Each row has a name. Each piece below is followed by the name of the row it came from, unless a question asks for something else. Each question is about the rows just above it.

Columns, left to right: S F N V X U
[-2.1  5.4 25.3 20.4 49.6 66.9] = mes
[ 78.8  55.0 -53.4 -48.2 -69.2 -83.9] = lubib
[  4.5  27.0 -41.0 -37.9 -22.6 -35.5] = tis
[ 78.8  55.0 -32.3 -48.2 -69.2 -83.9] = gitom
[-32.3  28.9 -12.6 -23.0   7.4  20.9] = vomok
[  6.0  28.9 -12.6 -23.0   7.4  20.9] = saluz
[  4.6 -41.0 -22.6  27.0 -35.5 -37.9] = dafu
[-41.0 -37.9 -35.5 -22.6   4.5  27.0] is which row reordered?  tis
Which column holds [ 49.6 -69.2 -22.6] top down?  X

Columns, left to right: C R K Z T E
[ 22.2 -72.3   5.5  14.3 -13.5 -68.8] = saluz
[-38.2 -17.4 -40.1   4.8   2.2  63.1] = mes
[  4.8 -38.2  63.1 -17.4   2.2 -40.0] = gitom
[-68.8   5.5 -13.5  22.2 -72.3  14.4] = lubib
Which row holds these entries in another order? [-40.1 -38.2 -17.4   2.2   4.8  63.1]  mes
Put [ 14.4 -72.3  22.2 -13.5   5.5 -68.8] back in order: which row is it?  lubib
Which row holds these entries in another order? [  4.8   2.2  63.1 -38.2 -17.4 -40.1]  mes
Put [-40.0   2.2 -17.4  63.1 -38.2   4.8] back in order: which row is it?  gitom

Columns, left to right: J Q L H
[-10.2 -78.0 -17.5  19.2] -> fira
[-78.0  19.1 -17.5 -10.2] -> vomok
[-78.0  19.1  43.3 -10.2] -> gitom
[  9.1 -43.5  39.1 -10.2] -> tik
Which column holds this, read top down? [-10.2 -78.0]  J
Put [-10.2 -43.5   9.1  39.1] back in order: which row is it?  tik
Which column holds [-78.0 -78.0] top down?  J
Put [-78.0 -17.5 -10.2  19.1] back in order: which row is it?  vomok
[-78.0  43.3 -10.2  19.1] is which row reordered?  gitom

Columns, left to right: M A D W P Y B
[  6.9  -4.2  -9.1  -7.0  -4.3  -6.3 -20.5] -> saluz
[  4.4  -1.6  20.8  -5.3  18.4  -4.4 -13.6] -> mes
[ -6.3  34.8  -7.0  -4.2 -20.5   6.9  -4.2] -> fira
[  0.7  -0.2   0.5   2.8   0.7   8.6 -65.3] -> vorup
[ -1.7   4.3 -11.4  -1.2  64.3  -0.5  10.8] -> senot
[  6.9  -4.2  34.8  -7.0  -4.3  -6.3 -20.5] -> dafu
[ -3.3   1.5 -16.4   3.2  11.7   2.1  16.4] -> gitom
Which row holds these entries in another order? [-20.5  -7.0  -6.3  -4.3  -4.2   6.9  34.8]  dafu
[-65.3  -0.2   0.5   0.7   0.7   2.8   8.6] is which row reordered?  vorup

Columns, left to right: guneg dofe Fimer Ril legum
[ -2.7 -48.0  51.6  -0.4 -45.8] = saluz
[-42.5 -36.5 -10.0  55.9  -6.1] = tik
[-64.8 -27.9 -45.5  40.2  60.5] = vomok
[-30.5 -72.7  45.5  70.5 -28.3] = mes
[-34.3 -73.2  41.2  70.0 -14.3] = tis
[-45.7 -37.4  -4.5  49.6 -28.9] = gitom
[-38.9 -73.5  44.9  62.1 -29.4] = vorup
[-48.0 -45.8  -0.4  51.6  -2.6] = senot
[-39.3  -3.9 -48.1  51.0 -32.0] = dafu
[ -6.1 -36.5  55.9 -10.0 -42.6] = lubib
[-34.2 -73.2  70.0 -14.3  41.2] = tulot
Put [-10.0 -42.6  -6.1 -36.5  55.9] back in order: which row is it?  lubib
Which row holds these entries in another order? [-14.3  70.0  41.2 -73.2 -34.3]  tis
[-42.5 -10.0  -6.1 -36.5  55.9] is which row reordered?  tik
[ -2.6  51.6  -0.4 -45.8 -48.0] is which row reordered?  senot
Put [ -6.1  55.9 -10.0 -36.5 -42.5] back in order: which row is it?  tik
Which column holds [-0.4 55.9 40.2 70.5 70.0] top down?  Ril

Columns, left to right: bavof feka gel tovu latar
[ 12.1   3.3 -45.4 -11.2  91.3] = lubib
[ 12.2  91.3   3.3 -45.4 -11.2] = tulot
[ -8.0  24.8 -12.7  32.3  19.5] = senot
Which row holds these entries in another order? [ 91.3  12.1   3.3 -45.4 -11.2]  lubib
[91.3 24.8] is in which column, read top down?  feka

Columns, left to right: panis Ler sur duk sisat depu mugip Gugo Mavaf sif
[ 17.3  -3.0 -36.1 -18.0  -7.1 -57.8  10.1 -47.8 -24.0  -4.4] -> dafu
[ 17.3  -3.0 -36.1 -18.0  -7.1 -57.8  10.1 -47.8  25.3  -4.4] -> fira
[ 42.0  45.7 -23.1 -20.2  43.8  37.7  18.8 -26.2  25.3  52.1] -> vorup
[-23.9  39.8  41.2  34.8  50.5  81.6 -15.9  59.0  57.0  49.9] -> tik
[ -9.6  49.6 -40.4 -16.6  50.4 -12.2  -4.5 -36.7  13.3  56.6] -> gitom
[  4.5  -1.3 -22.2 -23.2  -6.5 -20.0   2.2 -20.3 -17.0  -0.4] -> mes
Which row holds these entries in another order? [ -4.4 -24.0 -47.8  10.1 -57.8  -7.1 -18.0 -36.1  -3.0  17.3]  dafu
[-40.4 -36.7 -16.6 -12.2  -9.6  -4.5  13.3  49.6  50.4  56.6] is which row reordered?  gitom
[-23.9 -15.9  34.8  39.8  41.2  49.9  50.5  57.0  59.0  81.6] is which row reordered?  tik
Which column holds this, read top down? [ 18.8 -15.9  -4.5]  mugip

Columns, left to right: zuvus vuzi leg lumom Laf guf kilig vova
[ -1.6   1.8  17.4  -6.8 -14.5 -14.2  11.5   4.7] = lubib
[ -6.5  -9.5 -47.0  23.1  26.1  31.2 -24.6  -2.3] = vorup
[-35.3 -31.6  -8.0   1.5  -8.1  -5.8   1.6   3.9] = mes
[13.3  9.3 14.5  3.7  9.6  8.0 -1.3 -3.8] = tik
[-26.8 -32.2 -67.2  36.7  36.1  28.0 -21.1  -5.9] = saluz
[18.0 18.6 10.4 -3.7 -0.2 11.7 -8.1  2.2] = gitom
[-35.3 -31.6  -8.0   1.5  -9.8 -29.9  21.3   0.5] = tulot
[-26.3 -23.0 -30.9  14.1   4.8  -0.6  -0.9   2.6] = fira
[ -0.3  -7.1 -18.4  15.6  21.2  16.0  -9.7  -6.7] = tis
[ 23.6  27.0  44.0 -19.5 -15.7  -7.6   7.5   3.3] = vomok
[ 18.0  18.6 -40.7  -3.7  -0.2  11.7  -8.1   2.2] = senot
[ 0.5  2.6 -6.7  3.3  2.2] is in which column, read top down?  vova
Which column holds [-14.2  31.2  -5.8   8.0  28.0] top down?  guf

Columns, left to right: Ditev muta tizu vevi
[  4.3 -14.3  22.6  30.1] -> gitom
[-76.0 -38.7 -30.2 -65.5] -> saluz
[ 34.2 -41.0  18.0  59.5] -> tulot
[ 30.1   4.3 -14.3  22.6] is which row reordered?  gitom
Which column holds [-14.3 -38.7] top down?  muta

Columns, left to right: Gilap dorod zar Revi
[-2.5  7.8  9.6 12.8]  vorup
[-20.8 -73.0  29.0  19.9]  dafu
[-5.6 10.0 13.5  3.7]  tulot
[ 19.9 -73.0 -20.9  29.0]  saluz
[ 16.0   4.4  -4.6 -18.9]  gitom
Which column holds this, read top down? [ -2.5 -20.8  -5.6]  Gilap
Put [-73.0 -20.8  19.9  29.0] back in order: which row is it?  dafu
Which column holds [19.9  3.7] top down?  Revi
Which column holds [ 29.0  13.5 -20.9] top down?  zar
Which row holds these entries in another order? [-20.9  29.0  19.9 -73.0]  saluz

Columns, left to right: bizel paped nozab dut nul fizib sem Tebis
[-11.8   3.8   6.9 -23.6   0.1   7.7 -25.1   5.1] : dafu
[ 23.7 -18.7  37.1 -48.4  34.2 -38.8 -38.5  67.6] : fira
[-17.5   3.7   0.6 -19.4   4.3  12.3   2.1 -23.5] : saluz
[ 25.8  -2.9  13.3  35.2 -11.4 -41.0 -15.7  58.4] : vomok
[ 38.7  -3.0  -5.2  35.6 -34.4  17.0 -64.5  89.8] : tis
[-13.5   7.8  17.1   1.7  -9.7 -15.2 -15.5  14.5] : mes
[-11.8  23.7 -17.5] is in which column, read top down?  bizel
Which column holds [-41.0  17.0] top down?  fizib
[ 67.6 -23.5  58.4  89.8  14.5] is in which column, read top down?  Tebis
[13.3 -5.2 17.1] is in which column, read top down?  nozab

Columns, left to right: zum tul zon Dunul Libud
[-24.5 -19.1  45.8 -47.4 -29.5] -> dafu
[  5.8  61.5  54.2 -18.5 -20.2] -> fira
[-47.5 -50.5 -22.6 -18.7   0.1] -> saluz
[  5.4  68.6  46.5  -6.0 -21.3] -> vorup
[-38.0 -33.7 -33.6  -2.9  11.9] -> gitom
[-6.0 -2.9] is in which column, read top down?  Dunul
Which column holds this, read top down? [ 45.8  54.2 -22.6  46.5]  zon

Columns, left to right: napur Sotu vare tizo vop zape Dagas zeni loke
[ 61.9   1.7  25.2   8.5 -16.8 -22.2 -19.3  17.8  -0.6] = tis
[ 17.2  -0.4 -10.5 -17.5  23.8   5.6  12.9  -1.2  11.5] = mes
[-69.2 -23.1 -14.5  -3.4  14.0  -2.6  -5.8  22.0  10.0] = vomok
[ 23.8 -10.5  -1.1  -0.4   5.6  11.5  12.9 -17.5  17.2] = dafu
[ 17.3   5.6 -17.5 -10.5  11.5  12.9  -0.4  23.8  -1.2] = fira
[ 17.2  -0.4 -10.5 -17.5  -9.2 -10.9 -15.9   3.0  -8.5] = saluz
Which column holds [-0.6 11.5] top down?  loke
Which column holds this, read top down? [ 5.6 -2.6]  zape
Which row holds these entries in another order? [ 11.5  -1.2  12.9   5.6  23.8 -17.5 -10.5  -0.4  17.2]  mes
[-19.3  17.8  -0.6  61.9   1.7  25.2   8.5 -16.8 -22.2] is which row reordered?  tis

Columns, left to right: vuman mik ruven Rere bogu zazas
[ 55.8  43.3  23.3 -14.5 -12.0  44.9]  tis
[-56.9  15.5  19.5 -39.1   8.6 -26.6]  vorup
[ 35.2 -53.8  13.2 -36.6 -10.2  39.7]  tulot
[ 15.6  19.5 -26.6 -56.9 -39.1   8.6]  vomok
[23.3 19.5 13.2] is in which column, read top down?  ruven
[ 15.5 -53.8] is in which column, read top down?  mik
[-14.5 -39.1 -36.6] is in which column, read top down?  Rere
Which column holds this, read top down? [-12.0   8.6]  bogu
Put [  8.6 -56.9 -39.1  19.5  15.6 -26.6] back in order: which row is it?  vomok
[23.3 19.5] is in which column, read top down?  ruven
Which column holds this, read top down? [-56.9  35.2]  vuman

Columns, left to right: zalem nom Voki Roson pog
[-70.4  -1.0   8.2 -32.4 -15.3] -> tis
[ 22.1 -13.0  36.3 -24.1  11.1] -> senot
[-11.1 -27.4   2.5   6.1  -6.6] -> gitom
[ 11.1 -13.0  22.0  36.3 -24.2] -> vorup
[ 36.3 -24.2  11.1  22.1 -13.0] -> saluz
[19.2 27.0 30.1 12.3  4.8] -> mes
[41.0  6.3  2.9  3.6 -7.1] -> lubib
[-53.3 -11.8  14.6 -26.6 -24.2] -> tulot
[19.3 30.1 27.0 12.3  4.8] -> tik
[-24.2 -13.0  11.1  22.1  36.3] is which row reordered?  saluz
Which row holds these entries in another order? [ 4.8 12.3 27.0 30.1 19.3]  tik
Put [ 4.8 12.3 30.1 27.0 19.2] back in order: which row is it?  mes

